Rows lie near named flat spaces through zero. A row that begins with a name and a colon came from that space; any other row is followed by the name of its block's space that it lies nearest.
z264z407: [ -2 -10  15  -3  12 -22 -17  -1  21  -3   0 -25  -3  24   5 -26  -5   5
 -11  -2 -14 -26]
z447z197: [-18  -3  31 -14  15   2  15  -2 -23 -24 -35  39  38 -11  24  10   6 -10
   3 -26  -8 -23]
z328z152: [ -3  18 -36  -7 -29  37  21  10   0 -19  16  12  -6  -7 -20  16   0  18
 -34  27  14  17]
z125z987: [ -2  -5  -2  -1   1  -7   3  12  -7  17 -11   7  13 -11  11   7   0  16
   8   1  -4   9]
z125z987: [-39 -12  16  30  49 -23 -41 -35 -26  -3   8  70  30   9  -7  27 -11 -39
  20 -17 -32 -31]
z125z987: [ -3   8  29  28  19  21 -16 -44 -14 -72  35  37 -19  11 -38  20   2 -81
   5 -20   9 -19]
z447z197: [ 22  -4 -13  13  -6  -2  12  38  -1  24   4   9  -1 -15  -4   6   0  34
  30 -13  -5  35]
z264z407: [ -3  10   1 -14  -9  15  18  -9  -9  -4 -15   5   4  -6   8  -3   2 -11
   5 -10   7  -7]
z264z407: [-15  -3 -30  38  14  -8 -42  -9  12  -2  56  30 -19  29 -48   8 -24   0
  -3  16 -25 -10]
z328z152: [-26  -3 -46  14   0 -11 -26  -1  -2  44  18  21   8   2 -11  20 -18  29
 -10  40 -15   8]
z264z407: [-18  13 -25  25   7  19 -13 -23 -12 -11  34  54  -8  11 -38  17 -15 -25
  12  -7 -12  -8]
z125z987: [-10   3  -3 -17 -14  14  16  12  -3 -22 -12   7  15  -7   7  11   3  19
 -34  20   6  -3]
z264z407: [-28  30 -45 -23 -20  29  16 -33  -9  29  -8  15  -2   8  -3 -14 -11  -6
  -1   2  -1 -20]
z125z987: [ -4   2  -9 -22 -18   8  20  23   4  -3 -17  -9  14  -8  14   1   3  36
 -31  20   5   3]
z328z152: [  6  10  -8 -11 -19  17  17   1  -2  -4  -4  -5  -8  -6  -1  -3   0  -1
   2   2  12   4]
z447z197: [  2  -4  18   3   5   1  10  10 -14 -11 -13  30  12  -8   4   5  -3  -5
  30 -27  -7  -6]
z447z197: [-20  -8  -1 -11  12 -15  -6  -4  -8  23 -23  -2  31 -11  28  14  10  13
 -25  20  -2   3]
z264z407: [ -4  -5 -28  29  10  -8 -24   4   0  22  32  18  -3  -1 -22  22  -4  12
  -1  18  -9  25]
z264z407: [-10  16 -19  -2 -34  33   2  -7   7 -46  30  21 -34  23 -42  -8 -34 -11
  -2  18   2 -36]
z447z197: [ 34   2   4  15  -9  16  32  50  -6 -12   6  35  -6 -13 -17  -1  -2  24
  54 -51  -9  25]
z328z152: [ -2  10 -11  -8 -12  19  12   4   6 -21   7   1  -3   4 -10  -1   2   8
 -26   7   4  -1]
z447z197: [-31 -10  -6 -11   9 -26 -25 -28  -9  43 -21 -16  21  -7  30  13  -1  -3
 -21  43   3  -7]
z447z197: [  1  -5  17   6  11  -3  -1   4  -2 -18   0  13   7   1  -1   3   2  -6
   4 -15  -6  -5]
z328z152: [ 18   5  19 -11 -12  15  23   6   0 -26 -10 -12  -8  -6   4  -7   8 -11
   5 -15  15   2]
z125z987: [ 14  -1 -10   0   0 -16  -6   3  17  39   2 -34 -16  10   3 -28  -3  13
  18  -8  -6   6]
z328z152: [-10  -8  39   4  47 -19 -20  -8  27 -56   9  -3  18  42  -3 -26  16  -8
 -53 -32 -32 -43]
z328z152: [ -4   1 -25  -3 -22   5   2  13  -2  19   3   2  -5  -9  -4  10 -13  23
   2  29   6  11]
z447z197: [ 15   0 -16   7   8  -1   1  26  26  -8  23 -26   1   6  -9   0  23  38
 -55  11  -3  32]
z264z407: [ -1   8 -37  -6 -29  13   7  10   2  21   8  -9 -11  -8  -8   7  -9  25
  -9  34  11  17]
z125z987: [ -8  -2 -16   1 -12  -6  -9 -14 -14  40  -6   0  -7 -13   5   9 -15  -8
  30  21   9   5]
z125z987: [ -5 -16   3  24  40 -42 -29  -1  -2  54  -2  16  16   8   9  -9  -5   7
  43 -33 -35  -1]
z328z152: [-26   4  -2 -22  13 -14 -15 -14  35  -9  -2 -22   4  53   2 -52 -11  17
 -45  -6 -33 -64]
[ 13  -6  24   4  16   5  21  36  -1 -39  -7  22  26 -10   5  12  22  20
 -17 -30  -8  16] -> z125z987
[-20   0  -2 -13  10  -6  -9 -18   6  -1  -8 -19  17   5  15   3  13   1
 -54  26   2  -7] -> z447z197
[-13   4 -24 -16 -19  -1   5 -10 -16  53 -24  -3   5 -17  20   4 -11   8
  22  22   9   5] -> z447z197
[ 12  17  10  -8 -11  32  30   7   1 -49   3  18  -9   8 -16 -14   2 -11
   4 -36   1 -14] -> z447z197
[-18  -5 -22  23  31 -26 -39 -16  13  34  26   6   2  25 -14  -7  -7   6
  -8   2 -30  -7] -> z264z407
[  7  -3  14   2   7  -9  -1 -11  -9  19 -13  -6  -2  -7  12  -5   2 -20
  34 -18   4   2] -> z328z152
[-19   3 -12  15  28  -5 -19 -20   0   4  17  21  13  12 -10   8   7  -9
 -22  -4 -17  -3] -> z328z152
[ 22   7   8  29   4   3 -22 -45  -2   1  36 -14 -52  10 -32  -9  -7 -72
  53 -19  16   3] -> z125z987
[ 18  -3  31 -12  -6  -2  14   4   2 -11 -20 -22  -8  -2  15 -19   3 -12
  22 -21   9  -9] -> z328z152
[ -1 -23  12  27  32 -38 -51 -11  20  -1  30 -27  -6  17  -9   8   5  -7
 -32  28  -8   4] -> z447z197
[  2  15  22  -6  -8  27  12 -22  -1 -57   7  14 -21  19 -21 -18  -9 -45
  12 -29   4 -39] -> z447z197
[ -1 -10  -1  20   8 -23 -47 -30  18   6  35 -36 -34  23 -20  -6 -12 -28
  -8  33   4  -9] -> z447z197
[ 27  -6  64 -20 -10  13  36  17 -13 -61 -36  -8   6 -23  24   2  17 -24
  14 -29  26  -4] -> z264z407
[ 21  -1   0   9  10 -16  -7   2  17  27   9 -29 -18  13  -3 -28   3   3
  23 -24  -9   7] -> z125z987
[ 25 -19  57  10  21 -13   6  18  -9 -38 -14   2  13 -19  15  15  21 -17
  14 -28   8  15] -> z264z407
[-18  -7 -30  37  52 -33 -39 -19  -5  67  21  23  23   3  -3  18  13   4
   2  -9 -31  28] -> z264z407
[  7  24  -1 -21 -14  41  42   9   6 -49  -4   8   1   6  -8 -14  14   4
 -30 -27   5  -8] -> z447z197
[-12  13  -7 -17  -2  13  -1 -25  17 -25   8 -29  -6  18  -3 -11  12 -11
 -62  21   9 -15] -> z447z197
[ 13  -6   6  27  14 -15 -17 -15 -14  31  10  10 -14  -9  -7   7  -5 -32
  61 -21   0  16] -> z125z987
[ -7   2  -7  18  18   0  -9 -11 -11   7  12  28   7  -2 -10  15   3 -13
   9 -12  -9   9] -> z264z407

Rows lie near named flat spaces through zero. A row that begins with a name and a colon came from that space; any other row is followed by the name of its block's space that it lies nearest.
z466_z670: [ 15   9   3 -13 -28  -7  60  -1 -27 -38 -31 -16 -28  10  -3  10   0  -4
  -7   7 -15 -29]
z172_z943: [-13   0 -25 -10  20  18  51 -19  -5 -13 -18  -9   0 -45 -14   2  15   7
  10  26  18  -7]
z954_z768: [ 32  -8 -59  17 -38 -10 -25 -26  80 -34   8 -25  53  35 -17 -19   5   4
  -5 -22 -42  35]
z466_z670: [-26  12   2  20  12 -13 -27 -31  50  35  33   8   5 -13  14 -12 -17  31
 -24  21  55   8]
z603_z14: [  9  -5  -3  12  30   9  -6  20 -28   2 -17   3  18 -11   3   6   1  15
  24 -24  11   3]
z466_z670: [ -8   5  29 -30  18  19  18  12 -23   4 -11  11 -15   5 -12  -5  13 -19
  24   9 -23  10]
z172_z943: [ -7   7  27 -15   9   5 -16  11  -1  16   9  15 -12  17  -2  -8  -1 -15
   6   2 -16  10]
z954_z768: [-29 -29   6 -22 -24 -11   8  16 -17  22   7  -5  -8 -17 -12   4  24 -34
 -22  10   2 -24]
z172_z943: [-15  16  13 -25  -1  -5  39   6  27  -5 -16  -5   7  20 -20 -24  16  -1
   3   0  -8  -5]
z603_z14: [ 35  19   5  38 -24  36 -41 -33 -10 -53  36 -11   2 -24  63  45 -26  23
  27  -8   1  20]
z466_z670: [-12   7  -2  -5   9  -6  -1 -10  23  17   8   9  -8   4  -9 -14  -5  -1
 -13  17   6   3]
z603_z14: [ -1  -1 -29 -11   7  -3  14  -4  17   0  -6   3  -4  -1 -24 -13   4 -14
 -10  13 -17  -2]
z172_z943: [-24 -36  23 -13 -14  -9   1  26 -39  27  -3  -6   2 -13  -5   9  24 -20
  -7  -5  13 -15]
z172_z943: [ 10  -5  28   2 -46  -2   7 -24  -3 -21   2 -21  -4  18  17  13   1   8
   2   5  -2  15]
z603_z14: [ 16  13 -29   3  33  28   9 -20   3 -20  -7   7   0 -19  -5   0  -6   7
  25  13 -13  21]
z172_z943: [-17   6  13 -19  12  10  45 -12  -3  -1 -18  -5  -3 -13 -12  -7  15   8
  13  20  14   3]
z603_z14: [-14  -2 -16  11  16 -13 -17   0   8  27  15  12  -8 -18   0  -3 -11   2
 -25  10  26 -16]
z172_z943: [ 16  13 -32  17  -4   3  30 -33  20 -34 -12 -17   9 -13   4   4  -8  30
   1   8  15   1]
z954_z768: [-14  35  20 -18   7  -2   4  24  26   0  10  14  -7  20   1 -18  -2  -9
  -4 -10 -13 -20]
z466_z670: [  1  17  -1 -16 -13 -10  50   7 -33 -18 -15   3 -54  -6   0  12 -11 -18
 -27  22  -7 -51]
z466_z670: [ -1  61  13   7  31   7   6  26  -4 -16  11  24 -29  -9  32   5 -30  12
  -2 -11  14 -48]
z603_z14: [ -8   3  53 -39 -30  -2  43  -3   4  -9 -22 -13  -6  45 -17 -17  23 -10
  14   7 -27  18]
z954_z768: [ 19  12  22  20  24  11 -10 -45 -14   7  -2  12 -29   7  18   8 -34  34
  14  30  22  40]
z466_z670: [-37  -8  28 -29  24   5  -2 -32  39  52  11  14  -2   9 -30 -34  15  -4
   4  44   9  50]
z172_z943: [  4  15 -11 -12 -14   5  18  -8  28 -24   0  -6   2  10  -8  -9   5  -8
   0   4 -24   0]
z954_z768: [ -6   9 -13   3 -14  -7  -4  13  41 -11   7 -12  37   7   0 -12  12   6
  -3 -27   0 -10]
z603_z14: [ 18  14 -12  26 -15   5 -34 -20  12 -18  31   2  -8  -8  32  18 -26   7
  -9   2   1   0]
z954_z768: [ 23  21  -2   8  12   7   0 -31   5 -11  -1  11 -28  16   5   0 -28  13
   4  22 -10  21]
z603_z14: [-33 -17   8 -31  -9  -1  36  -7   3  15  -6  -8  -3 -16 -24 -10  29 -18
  -7  27   6  -3]
z954_z768: [-34  30  31 -37 -15 -14   2  28  45  15  25  14 -13  30  -9 -28   9 -33
 -24  -1 -22 -28]
z466_z670: [ 17  -5  -2  -9 -28  -4  42  -1 -21 -32 -29 -19  -7  13  -7   8   8  -4
   2  -2 -19 -10]
z954_z768: [  9  -8  -8  -5  -7  -2 -24  15  27   0   1  -2  31  30 -16 -17  12 -13
  10 -26 -35  21]
z603_z14: [-15 -49 -63   3 -25  -6  -4  22 -13   0  10 -20  27 -58 -14  18  32 -35
 -26 -10   2 -39]
z466_z670: [  4  29   8   1 -18 -12  49 -15   3 -27 -14 -11 -24   6  11   4 -14  20
 -16  12  18 -30]
z954_z768: [ -2  24  42  -5  33   9  -9   6 -13  16  -1  23 -21  17  10  -6 -16  11
  18   3   5  12]
z172_z943: [ 12  17 -42   6  -2  -5  15  -3  37 -26  -5  -7  15   3 -10 -11  -3   5
  -8  -9 -12 -13]
[ 23  23 -40  17  20  24   5 -38  17 -32   6   3  -8 -23   9   8 -21  17
  11  21  -4  14] -> z172_z943
[ 10 -17 -23  20 -29 -16  -2  -7  -7 -10   1 -16   3 -11   9  16  -5   6
 -22  -4  14 -17] -> z466_z670
[-14 -21 -27  -9  -6 -10   6  29  -6   7  -3  -5  14 -19 -17  -1  21 -24
 -15 -13  -4 -30] -> z172_z943
[ 27  16   3  21  -6  12 -12 -40   7 -24   9  -2 -11   7  24  13 -26  24
  10  12   1  28] -> z172_z943
[-11 -37 -20  -9 -41 -14  -7  -3  18   7  10 -18  18  -1 -19  -3  24 -27
 -22   2 -14   1] -> z954_z768
[ 34  20 -11 -12  14  10   0 -15  -4 -16  -8  23 -46  34 -14  -7 -26 -22
   4  24 -59  20] -> z954_z768
[ -9  46  29  -1  23   7  13 -10  34  -4   3   9   0  13  12 -17 -12  31
  14   2  20   6] -> z466_z670
[  5   2 -27  17  28   8 -55  53 -39  10  29  29 -14 -35  21  24 -18 -30
 -11 -27 -10 -45] -> z466_z670
[ 26 -12 -21  -2 -14   2   6  28 -36 -28 -18  -6  -1   4  -5  15   5 -23
   5 -24 -39 -18] -> z466_z670
[  2  -3  21   9  -4  21  -4  -6 -24 -14   4 -10  10 -21  25  22   5  13
  26  -7  15  11] -> z603_z14
[-12 -30  41   3   0 -14 -49  36 -44  49  11  14  -6  10  10   9   0 -14
  -6 -18  12  -2] -> z172_z943
[ 13   2 -56  23 -15 -30  13  12  36 -21 -15 -20  36   6 -10 -10   0  18
 -25 -32   9 -33] -> z172_z943
[ 27 -22 -38  28   0   8  20 -46 -43 -21 -17 -13 -21 -41   9  33 -18  22
  -2  32  24   7] -> z954_z768
[ 33 -20 -23  -2 -12   7  10  39 -29 -38 -36 -19  37  17 -15   6  23 -13
  30 -51 -47  -1] -> z603_z14
[  4  27  37  17 -11 -34 -37   1  23  24  21  18 -26  51  23 -10 -39  17
 -32  -5  15  -8] -> z603_z14
[  4  20 -67  -7  19  10  27   0  40 -29  -4   1  12 -22 -24 -15   5 -11
  -5   3 -24 -20] -> z172_z943
[-10  22  16 -12  49  21 -32  11  40  23  12  26  23  20 -12 -32   3   1
  32 -11 -18  39] -> z466_z670
[-42 -21  15 -23 -31 -17   1  27  11  26  17  -9  14  -9 -10  -7  32 -29
 -24  -6   9 -28] -> z954_z768
[  1  14   7  -9   6   2  11 -14  15   0  -2   6 -13  14  -7 -11  -6   1
   1  15  -8  11] -> z603_z14
[ 20 -12 -22  -8   1  23  21   9 -19 -35 -25 -15  24  -9 -13   7  22  -9
  35 -18 -33  12] -> z603_z14

Each name stands for a flat space through zero: a line, a plane or more. A row that begins with a name and a colon came from that space; any other row is followed by the name of the space it lies nearest, among the names in its block.
z261_z972: [  2 -12  15 -10 -14 -12  -3   0   1  -4   1   1  11  -1   7  18  22  -8
  12  -4  -4  -7]
z576_z537: [  8   1  -8  49  -3 -29 -34  -2 -12 -15 -32 -25   5  -4  11   1  -4  20
  48  13  35 -13]
z261_z972: [-19  36  -4   0  -9  32   2 -17 -17 -12  25 -33   5  12   4 -35 -27   1
 -16   2 -19  18]
z406_z55: [-27 -33  20  14 -23  33  30   6  -5  11  -5 -22 -37  14  27   9  26 -16
   4  -8  -3  -5]
z576_z537: [  9  -1 -12 -19  19  22  16 -15   4  15  28  12   1   7 -23 -19 -18 -20
   2  -9 -21  10]
z261_z972: [-23  27   0  -8  -5  32  33  18   7  -9  31  -5 -12  16   3 -20 -17  10
 -73   1 -28  14]
z576_z537: [-10   5   7 -12  -6  -3  16  19   6   3  13   4  -7   1   8   6   8   5
 -31   2  -5  -3]
z406_z55: [-10 -29  13 -23  -1  24  42   1   1  32  31   2 -23   9   4   4  15 -29
  -2 -12 -19   1]
z261_z972: [-17 -14 -16 -39  -5   7  41  35  24  39  32  23 -43   8  12   4  30 -21
   4  -7   6 -42]
z576_z537: [ 17 -17 -37  41  28   9   6  -3   6  15   5  -1 -21  15 -19 -24 -25  -7
  53  -1  14 -14]
z261_z972: [  0 -22   2   9  -3 -19  32  62  43  -7  -5  42 -22  10   4  34  28  19
 -56   0   2 -29]
z406_z55: [  3  20 -24   3  -2 -17 -18   3   1  -3   7  -6   4   1   2 -14  -4   5
  36   6  17 -25]
z576_z537: [ 25  21 -33   5  39  -1   3 -29 -14  22  60 -16  18   8 -33 -50 -56 -13
  45   4 -11  12]
z270_z933: [-38  -2   8 -13 -11  47  -3 -27 -31  27 -41 -28 -43 -17  27 -10   8 -14
  10  -2  23  17]
z576_z537: [ 12  15 -11 -22  12  -8 -20   5  18 -13 -28  41  13 -16 -19   9  -3  13
 -33   0   3   4]
z270_z933: [-10   8  -7 -37  -9  12 -18 -17  -5  11 -18   8  -6 -13   5  -2  16 -17
  27  -6  11 -10]
z261_z972: [ -6 -32  30 -31 -12   1  28  11   8  16  11  16  -6  -1   9  31  35 -18
 -21 -11 -17  -2]
z270_z933: [ -9  -7   7   4  -8  10  -7 -11 -12   4 -20 -13 -10  -6  11   3   7  -4
  14  -1  10   4]
z270_z933: [ -2  -8  31 -12  -2 -31   0 -12 -32  27  14 -30   9 -20  19  13   8  -3
  17   9  11  14]
z406_z55: [ -2 -10  -9  33 -28  -1  -5  20  21 -32  -7  -1  -2  26  10   8  24   2
  29  -5   1 -38]
z270_z933: [  2  29 -20 -42  13  -4   6   9  13  11  29  25   5  -5 -14 -15 -11  -1
 -23   1  -7  -6]
z270_z933: [  2   4   8 -34  -2 -21 -19 -15 -14  17  -6   1  11 -23   6  10  14  -9
  23   2  14  -1]
z270_z933: [  3 -14  24  -2  12 -15  11  -4 -17  21   4 -10   1 -15   4  12  -3   3
 -16   6   3  23]
z576_z537: [ 10   3 -11  10   3  -4  -2  -5   2  -4  21  -6  10  11  -8 -12 -10  -5
  27  -1  -6  -8]
z406_z55: [  2  10 -19  -3  19   2   6  22  20   1 -15  31 -15  -6 -12  -2 -11  17
 -43   4   8  -1]
z261_z972: [-10  -4   0 -28 -17   1  10   4   3  14  23  -2  -8   5  13   2  24 -20
  25  -6  -2 -24]
z576_z537: [-17  10  10 -22  25   8  18  -3 -24  41  -4  -8 -27 -29   7  -8 -21  10
 -51  12  15  36]
z576_z537: [  7   8  20 -36 -32  -6 -36  -8  17 -48 -32  34  45  -6  -5  32  35  -2
 -20 -13 -22  -2]
z406_z55: [ -6   6 -22 -15 -11   0   8  16  16   7  25   6 -12  14   5  -8  15 -12
  30  -4   3 -39]
z406_z55: [ 29 -31  35   1  -3 -11   3 -28  -6 -14  28  -3  49  11 -17  18   5 -23
  19 -14 -42  22]
z261_z972: [  7  -8  20 -12   6  -5   4   0   3  -4  -7  16  14  -9  -8  17   2   4
 -38  -2 -13  21]
z406_z55: [ 23  38 -37  45  36 -37 -47   6   0 -21 -44   8  13 -21 -19 -17 -47  51
  -8  25  42   7]
z270_z933: [ -9 -12   1 -16  -2  31  58  14  13  17  72  -2 -15  32  -4 -15  -1 -26
 -18 -13 -42  -6]
z270_z933: [ 20 -21  -7   2  15   9   2   6  29 -13 -25  46   4   4 -27  15   2  -1
 -22 -12 -12   3]
z406_z55: [ 10 -50 -19   9  55  19  73  20  12  73  41  19 -59   9 -21 -12 -23 -20
  -3  -5   2   3]
z261_z972: [ -2 -14  43 -31  -7  15   3 -38 -26   7   6 -13  24 -11   0  12   6 -23
 -11 -10 -29  42]
[-10  17  17 -56 -31   3  -9 -14  -2 -10  23   1  28  -1   8   6  27 -21
   2 -10 -25  -6] -> z406_z55
[ -5  -4  -9   7 -10   1  -1   1  -1   5   4 -12 -11   7  10  -5   9  -8
  38  -1  10 -21] -> z261_z972
[ 19 -34  25  29  19 -15  26  11   4   2   7   7   7   3 -12  21  -8   9
 -35   1 -16  25] -> z270_z933
[  0   0   8  -3 -15   3   8 -10  -6  -5  39 -21  16  17   3  -8   3 -16
  23  -5 -22  -4] -> z576_z537
[ 20  35  -4   6   2 -25 -55 -34 -19 -31 -16 -13  52 -14 -13 -11 -23  13
  27   8   4  16] -> z261_z972
[ 25   4 -11 -12  31 -13   4   8  19   0   8  39  16  -6 -32   1 -20   8
 -35   0 -11  11] -> z406_z55
[ 12 -10   5  27 -15 -12 -13  -3   4 -27  -1  -9  22  15   0   8   9  -1
  30  -3  -7 -11] -> z406_z55
[ -3  -1 -14  35  -3 -26   3  43  18  -8 -12   4 -21   6  14  10   8  27
  -6  12  27 -31] -> z576_z537
[-13  12   7 -33 -27   7  -4   0   6 -11   9   4   9   4  10   5  24 -11
  -2  -7 -13 -13] -> z406_z55
[ 14  29 -11 -21   8 -19 -12   3   9 -12  20  16  29  -3 -17  -8 -14   9
 -17   4 -10   0] -> z576_z537
[  0 -19  -2  33   1  13   6 -21 -20  14  12 -37 -11  13   5 -16 -10 -16
  58  -2   4   0] -> z576_z537
[-14  31  27 -17 -24 -28   8   3 -23  -4  60 -44  29   3  25  -5   1   6
 -14  12 -17   5] -> z576_z537
[-33 -33  48  18 -42  53  23 -41 -42   2  17 -72 -10  23  35  -4  19 -38
  37 -15 -29  24] -> z261_z972
[ 12  -5 -14  34 -10 -10   2   2   5 -13  39 -22  12  30  -1 -14  -3  -9
  60  -2  -8 -29] -> z576_z537
[-13  14  -1  -5  19  11 -16 -11 -18  16 -54   2 -22 -33   3  -3 -17  19
 -35  11  30  31] -> z270_z933
[-17  22 -13   3 -16  15  24  12   1  -2  57 -28  -8  28  12 -29  -7  -6
   8   1 -16 -20] -> z270_z933
[ 13  -8 -29  25   4  -1  19  22  27  -6  38   9  -6  33 -12 -14  -4  -7
  31  -5 -10 -35] -> z576_z537
[  6  12  -3 -29   7 -16  -9  -2   0  10   4  14  10 -14  -6   2   1  -1
  -1   2   5  -1] -> z270_z933
[-41  27 -19 -26 -15  54  20  -5 -11  20  23 -25 -40  11  19 -39  -4 -17
   1  -3  -2  -8] -> z270_z933
[ -2  13 -12   7 -10  -8 -15   5   3 -11  -4  -5   2   4   6  -5   4   6
  20   3  11 -19] -> z406_z55
